Here is a tiny trained network, its code and every weight. The questions are about switching its units off for an input and a class, where a switched-off unit gives its printed mean instead of its output.

import numpy as np


def w(rows, s, z=0):
    codes = np.array(rows[::2]) - 128.0
    scale = np.full(codes.shape[1], s)
    scale[-1] = z or s
    return codes * scale


def f(y):
    return y / 2 * (1 + np.tanh(0.7978845608 * (y + 0.044715 * y**3)))


def log_softmax(a):
    a = a - a.max(-1, keepdims=True)
    return a - np.log(np.exp(a).sum(-1, keepdims=True))


def net(x, mask):
    res = np.array(x, float).reshape(1, 7) / 4 @ E
    y = f(res @ A[0][:, :-1].T + A[0][:, -1])
    res = res + np.where(mask, y, B[0][:, -1]) @ B[0][:, :-1]
    return log_softmax(res[-1] @ U[:, :-1].T + U[:, -1])


A, B = {}, {}
E = w([
[125,133,130,119],'x0',
[129,128,127,127],'x1',
[119,126,2,114],'x2',
[11,74,145,86],'x3',
[78,207,127,194],'x4',
[131,134,127,124],'x5',
[127,129,125,129],'x6',
],0.0078)
A[0] = w([
[195,123,126,173,76],'N1',
[147,138,217,120,101],'N2',
[145,159,203,98,88],'N3',
[134,95,217,190,93],'N4',
[114,95,55,138,158],'N5',
[179,166,111,141,107],'N6',
[103,159,79,138,122],'N7',
[115,111,40,136,78],'N8',
[153,117,8,131,83],'N9',
[146,57,132,151,92],'N10',
[77,184,133,198,82],'N11',
[168,128,117,156,214],'N12',
[175,31,130,72,94],'N13',
[203,137,134,175,109],'N14',
[74,89,138,136,86],'N15',
[84,99,143,104,87],'N16',
[168,98,138,32,103],'N17',
[71,115,138,104,93],'N18',
[120,118,113,155,250],'N19',
[181,183,126,119,94],'N20',
[75,115,138,98,100],'N21',
[79,91,149,124,91],'N22',
[189,171,129,112,113],'N23',
[60,222,132,149,103],'N24',
[187,166,124,132,99],'N25',
],0.012,0.011)
B[0] = w([
[107,90,51,155,146],'N1',
[86,222,55,57,161],'N2',
[118,167,84,94,144],'N3',
[121,222,45,22,160],'N4',
[113,170,155,110,178],'N5',
[90,85,102,97,158],'N6',
[166,172,137,95,144],'N7',
[135,210,94,53,147],'N8',
[105,204,126,89,179],'N9',
[145,167,95,171,127],'N10',
[254,137,70,153,146],'N11',
[58,108,178,161,230],'N12',
[228,168,120,208,178],'N13',
[68,79,90,123,175],'N14',
[98,99,47,167,135],'N15',
[113,101,85,142,137],'N16',
[159,180,115,216,163],'N17',
[65,55,57,177,138],'N18',
[78,125,218,160,254],'N19',
[80,62,70,137,150],'N20',
[85,69,66,182,140],'N21',
[118,122,58,142,139],'N22',
[69,68,97,157,161],'N23',
[247,123,110,196,157],'N24',
[81,62,80,144,155],'N25',
],0.0081,0.0095)
U = w([
[79,45,19,149,61],'0',
[127,218,55,48,67],'1',
[121,126,156,141,203],'2',
[135,116,159,134,214],'3',
[246,134,82,189,124],'4',
[119,113,165,142,180],'5',
[122,111,158,122,178],'6',
[188,52,155,65,6],'7',
],0.012,0.013)

Each question gives the input, the list of numbers given to net, and the class t.
The units are the neurons (one row each of A and B). Each row of codes is followed by its name. A weight is (code - 128) times the scale printed after its matrix; where a second scale follows, it is the last column's (A, B and U).
mask holds one flag per neuron, in row order. A switched-off neuron (its flag False) gives its mean, the last column of its row in B, instead of its output. The means were averaged over made-up inputs and are rounded, as every weight is.
A unit's drop is (log p(t) with every unit on - log p(t) with that unit switched off) / (log p(t) with every unit on - log p(t) with every unit switched off).
The circuit of an input: a set's keep is (log p(t) with only the set's units on - log p(t) with every unit switched off) / (log p(t) with every unit on - log p(t) with every unit switched off). Starting from the 12 units with the biggest drops (on a tie, the unit counted first), units are removed one at a time, each time the one whose removal leaves the highest keep (on an exact tie, the one counted first), for as long as the keep stays at least 0.8.
circuit, biggest first: the units of the circuit, biggest drop first
top k neurons: the k neurons with the biggest drops, biggest first
drop when u is switched off: that unit's drop, to one decimal
input [0,-5,-4,7,5,7,3], class 0: top 3 neurons	(N18; N21; N15)
input [6,3,0,6,-1,1,-2], class 0: top 2 neurons	(N18; N21)
input [-7,3,8,6,-8,0,4], class 1: circuit, biggest first	(N8; N9)
input [-5,-3,-6,1,7,-6,-1], class 4: circuit, biggest first	(N24; N11)
input [-6,-2,1,4,-8,5,3], class 4: top 2 neurons	(N13; N17)
input [6,-4,-5,1,7,5,4], class 4: top 2 neurons	(N24; N11)
input [6,-2,-7,0,-7,-5,1], class 1: circuit, biggest first	(N2; N4)
input [4,-8,-8,-2,0,2,-8], class 1: circuit, biggest first	(N4; N2)
input [7,0,-6,-6,8,-5,-8], class 4: circuit, biggest first	(N11)
input [-1,2,-6,-2,-4,3,2], class 1: circuit, biggest first	(N2; N4)
input [5,5,-5,1,7,0,4], class 4: top 2 neurons	(N24; N11)
input [3,4,-8,-6,-7,7,4], class 1: top 2 neurons	(N2; N4)
input [2,-5,-7,6,6,1,6], class 1: circuit, biggest first	(N4; N2)
input [-3,-6,1,-4,-8,-5,-1], class 4: circuit, biggest first	(N13)
input [-1,6,8,3,6,8,-2], class 1: top 2 neurons	(N8; N9)
input [7,7,-3,7,5,0,-4], class 0: circuit, biggest first	(N18; N21)
input [4,2,-6,-2,-7,4,-5], class 4: circuit, biggest first	(N13; N17)
input [3,6,-2,1,8,6,7], class 4: circuit, biggest first	(N24; N11)
input [-1,-8,-4,-5,-8,7,-5], class 4: top 2 neurons	(N13; N17)
input [-4,-4,8,7,3,3,-6], class 1: top neuron	(N8)
input [2,-1,-5,2,8,-1,5], class 4: drop when N24 is switched off	0.4
input [-2,-4,-4,-8,-4,-1,4], class 0: drop when N3 is switched off	0.0
input [3,-2,7,-1,-1,-6,0], class 1: drop when N9 is switched off	0.4
input [4,5,-8,8,-3,-1,-4], class 0: drop when N21 is switched off	0.2
